In the rows, 128 means zero.
Each row is followed by its class. Each block has new classes.
[ 35 105 115 140 127 142 107 133  95 104 119 104 136 131 122 140 135 133
 142 118 131 124 130 131 148  99  85 129 139 132 109  98 160 109 133 136
 146 128 130 158 129 108 130 142 128 207 138 122 115 129 131 120 121 128
 118 138 134 121 111 126 136 109 129 131 120 143 137 115  75 156 122  64
 121 120 130 107 122 130 129 120 137 164 119 124 121 121 137 199 145 145
 115  21 125 102 134 138 132 119  96 115 131 127 124 128 133 120 126 120
 158 114 109 122 122 149 152 121 130 124 118 111 163 129 126 154 115 129
 132 143 151 149 129 165 146 132  94 158 135 122 199 134 126 133 114 169
 128 125 141 116 127 141 128 152 133 137 124 137 128 127 111 151 115 137
 139 119 110 115 124 113 123 125 135 117 113 139 180 129 131  78 154 123
 123 131 137 111 134 127  85 104]
P
[ 48 113 106 126 123 137 116 136  98 112 106 112 138 136 124 138 128 136
 130 112 135 125 132 134 145 108 111 128 138 122 109 106 154 110 125 132
 140 136 129 147 129 113 125 137 140 192 138 119 112 127 125 124 122 122
 107 139 142 119 115 118 128 116 126 135 137 137 134 135  84 139 122  88
 122 129 144  96 123 133 139 118 132 155 119 130 122 112 132 195 135 142
 125  44 128 104 143 124 134 120 103 122 142 138 126 126 131 136 114 117
 157 120 113 133 136 142 147 121 136 123 131 121 154 106 116 148 116 137
 123 132 150 151 129 163 143 129 140 146 137 130 192 140 126 129 116 161
 117 136 138 121 125 127 117 150 138 134 123 136 135 126 119 137 118 140
 142 127 119 129 127 114 128 125 138 133 126 127 164 131 131  86 169 121
 131 131 129 120 144 139  90 102]
P
[108 114 139 121 123 169 137 105 157 129 124 141 125 135 129 117 114 142
 134 134 120 131 140 117 131 161 132 131 143 156 145 137 102 153 142 104
 127 107  85 106 122 145 126 119 132  81 141 134 141 132 121 127 127 117
 177 116 117 141 140 113 122 198 140 122 122 126 116 123 150 155 134 149
 111 119 102 135 132 123 135  97 129 108 140 123 172 125 120  72 117 133
 130 165 129 145 125 128 110 140 156 128 124 140 121 137 126  83 108 160
  99 142 175 126 126 100 122 127 115 127 122 136 111 126 114  91 126 150
 123 107 107  93 126 150 108 129 148 121 134 125  16 129 136 127  98 118
 128 123 103 125 158 134 125 106 127 105 123 117 123 115 147 116 133 102
  99 125 139  95 122 136 125 136 146 136 153 126 109 111 135 156  26 136
 170 123 120 117 128 139 180 162]
U
[ 53 101 112 127 119 138 111 134 118 117 126  94  91 129 126 134 117 137
 133 122 113 122 129 125 152 103 102 132 139 130 115 112 157 115 117 136
 150 136 139 168 134 112 129 129 133 206 145 127 116 127 120 112 131 124
 103 138 132 121 110 127 125  99 134 131 121 130 127 123  80 159 122  79
 125 119 127  76 107 114 130 117 132 170 122 125 155  42 133 175 150 144
 134   4 121 117 145 130 129 124 112 116 131 127 110 129 130 117 118 120
 150 104 115 139  93 137 162 119 130 131 134 115 156 112 120 154 118 119
 131 124 142 147 135 189 146 131  92 153 144 128 202 109 136 128 104 154
 126 125 146 113 131 133 124 157 127 124 120 133 136 125 116 145 103 138
 138 146 135 111 121 111 124 118 145 122 122 140 165 128 119  96 140 127
 108 125 132 109 137 140  95 110]
P
[ 72  84 106 129 108 136 112 100  74 137  55 149 137 140  96 132 109 149
 163 133 179 123 128 120 156 133 132 124 142 133 110 139 142 116 154 126
 122 127  86  94 111 125 129 133 116 195 163 115 138 140 130 116 130 128
 252 101 144 114 136 151 134 205 122 120 152 125 125 117 141 228 129 148
 111  65 163 112 110 134 127 103 139 114 128  97 104 159 136 160 146 128
 110 139 129 135 140 118 125 100 108 138 123 124  97 132 133 122 105 158
 109 109 147 123 125 201 155 122 130 121 128 139 121 124 124 112 133 157
 130 158 117 119 129 130 126 137 136 151 150 125  90 127 118 111 117 137
 130 111  81 140 162 133 129 133 140 120 128 131 110 131 119 140 126 102
 107 127 115 193 118 124 124 109 151 126 133 123 131 115 136 107  48 119
 184 121 149 118 118 143 159 135]
U
[  9 108 123 122 128 175 117 123 112  99 106 114 144 144 130 137 128 146
 141 129 121 128 133 121 143 125 110 140 142 139 104 101 146 122 149 109
 131 127  91 141 123 120 130 123 130 172 155 132 118 127 131 115 128 132
 131 127 129 125 118 132 132 174 134 135 132 143 124 124  92 160 128  93
 110 120 125  95 111 123 131  86 131 142 127 114 135 126 130 166 138 148
 125  64 131 113 139 120 113 131 120 109 127 134 120 132 125 140 113 138
 151 125 139 134 124 124 146 117 119 126 131 124 196 121 119 130 114 149
 135 131 138 133 133 181 133 127 105 154 127 122 129 150  91 137 120 166
 117 125 134 114 118 136 131 137 137 120 122 124 117 128 128 137 116 122
 114 120 123 102 126 123 127 123 150 133 118 125 164 113 124  99  88 131
 155 131 124 113 121 125 109 125]
P
[ 71 100 108 131 125 145 115 128 129 134 124 118 130 123 128 122 138 130
 140 134 126 130 122 168 143 112 116 128 136 128 100 114 130 130 119 131
 138 127 143 161 129 114 126 124 149 168 134 122 114 128 127 120 132 103
 138 137 134 142 123 132 125 126 119 122 135 127 133 118  91 146 129  96
 125 118 135  98 130 119 137 150 131 154 117 126 152 114 132 162 123 136
 121  61 134 123 139 128 129 129 116 127 132 126 112 130 120 134 116 135
 130 129 120 121 136 149 151 120 139 128 136 121 150 130 131 148 122 135
 135 130 139 147 134 160 128 129 104 147 141 124 181 133 122 137 119 150
 128 124 120 129 120 130 127 139 125 129 134 135 134 120 115 144 119 129
 130 123 112 112 125 119 120 126 157 126 125 143 141 125 131 101 143 127
 117 129 132 119 151 139 112 107]
P
[ 51  98 121 123 127 162 125 129 125 125 142 113 131 128 119 128 121 130
 130 129 107 142 137 127 152 122 108 128 146 140 122 110 130 128 131 128
 136 122 138 161 135 114 127 123 136 168 133 131 115 127 121 129 128 133
  98 128 130 120 111 124 124 121 135 127 124 137 132 117  78 140 123  87
 125 122 110  95 126 127 128 129 137 151 123 123 174 106 134 148 133 136
 123  20 138 135 129 127 130 128 131 123 127 127 110 128 124 130 116 138
 133 123 132 141 122 125 151 121 141 124 126 115 153 123 128 139 114 144
 133 120 136 135 136 197 134 129 110 146 148 125 171 131 144 130 115 156
 138 115 137 116 137 131 128 138 122 122 127 126 135 118 128 139 111 127
 125 119 121  88 123 120 120 135 150 126 113 148 152 127 132 104 115 129
 110 119 139 124 136 144 110 121]
P
[ 93  85 121 120 125 153 120 111 142 133 112 121 132 136 128 136 115 160
 160 129 116 132 138 122 148 147 107 128 135 159 118 122 132 139 140 108
 134 114 106 129 124 133 134 131 138 172 148 130 130 132 110 122 135 129
 196 113 125 127 120 133 133 165 147 118 124 124 123 116 126 195 130 130
 116  93 129 109 131 122 137 108 133 135 133 116 181 126 129  99 142 133
 119  63 131 146 127 125 111 114 141 129 124 118 105 125 128 136 109 156
 117 124 159 135 121 123 151 126 125 127 126 117 134 116 125 112 123 151
 146 119 110 105 127 181 133 134 139 142 143 111  99 131 147 129 103 128
 129 121 128 112 158 125 126 138 125  99 121 125 128  96 129 141 124 102
 134 124 129 108 119 128 116 133 143 139 121 143 137 128 136 134  18 127
 152 116 130 110 136 144 155 125]
U
[ 60  88 122 133 123 173 125  94 113 125 110 132 139 134 123 122 117 160
 145 131 131 127 139 128 146 141 124 125 153 143 115 125 117 137 167 117
 128 116  90 111 119 126 132 128 142 163 156 130 127 138 131 118 130 140
 252 109 126 110 133 143 124 191 144 121 143 121 128 117 123 191 130 130
 128  88 131 117 115 124 133  98 140 114 130 117 156 128 128 124 136 133
 123 111 137 133 121 126 117 125 122 132 123 108 118 134 130 132 102 157
 112 118 155 138 121 155 146 126 114 121 122 132 127 118 116 104 127 157
 137 131 117 105 133 158 125  97 128 150 143 129  80 121 122 120 124 144
 129 144  97 110 160 141 127 133 140 110 125 130 134 122 122 136 125  99
  95 118 122 130 122 124 122 124 154 136 126 127 138 122 126 119  28 130
 155 111 116 110 117 145 146 136]
U
[ 75  97 113 130 145 133 117 109  94 112  71 125 133 136 115 148 114 149
 187 126 149 130 131 109 154 120 125  96 128 140 116 121 153 113 148 121
 150 122  92 102 116 124 147 146 127 216 162 119 134 138 144 119 121 129
 252 104 139 120 123 141 142 174 131 120 136 114 118 121 139 219 123 136
 105  71 165 104 115 123 130  86 132 119 134 116 106 155 141 142 135 136
 122  84 128 131 136 124 122 107 122 133 123 118 103 128 137 128 118 125
 140 130 129 121 130 160 154 132 116 116 129 131 129 121 117 120 116 149
 130 150 124 112 130 141 141 128 144 149 134 132 112 135 126 116 109 137
 124 128 112 117 163 128 127 151 135 116 129 130 125 138 116 134 128 115
 118 127 115 177 119 121 128 119 143 127 137 125 160 133 132 110  42 127
 160 125 155 125 117 128 133 105]
U
[ 38 104 138 132 124 163 117 111 125  97 125 106 129 133 124 137 125 140
 134 118  99 130 143 108 146 112 105 130 134 129 118 108 153 125 160 126
 145 121 109 142 126 124 133 132 134 177 140 120 119 128 123 114 124 128
 117 133 132 129 119 130 136 118 135 167 122 130 127 135  83 161 124  94
 115 117 121  89 120 123 130 100 130 141 126 126 128 130 135 154 142 145
 127  32 128 114 148 149 121 122 130 110 125 122 121 129 130 128 110 118
 154 130 124 138 127 159 147 119 131 125 135 115 148 120 114 143 114 145
 134 127 140 124 129 178 145 128 101 145 132 127 134 139 133 128 119 146
 121 124 141 125 140 138 107 146 128 125 125 121 135 125 137 130 104 140
 125 126 124 110 124 116 126 130 135 130 128 122 188 129 128  94  98 128
 108 128 133 116 123 125 113 127]
P
[ 76 116 102 125 131 139 118 153  94 118  88 110 128 126 127 137 136 137
 131 126 150 131 129 132 140 110 123 133 129 134 115 111 150 120 107 124
 124 136 117 164 121 111 135 129 126 169 138 125 113 126 126 134 138 121
 129 139 139 122 113 120 129 139 123 126 136 136 132 142 107 143 117 105
 131 124 142 102 132 123 128 115 132 144 117 123 126 128 112 186 132 142
 126  74 127 108 133 132 125 131 113 121 139 127 123 126 129 119 125 129
 154 114 122 122 125 141 153 115 128 127 128 115 148 127 128 136 134 140
 130 134 149 142 132 161 126 128 105 147 137 125 185 130 130 132 125 156
 119 131 119 116 122 127 135 146 129 134 119 123 124 122 112 145 115 125
 132 134 131 122 137 128 126 130 138 133 122 127 138 133 123 101 152 129
 173 147 124 125 150 129  86 116]
P
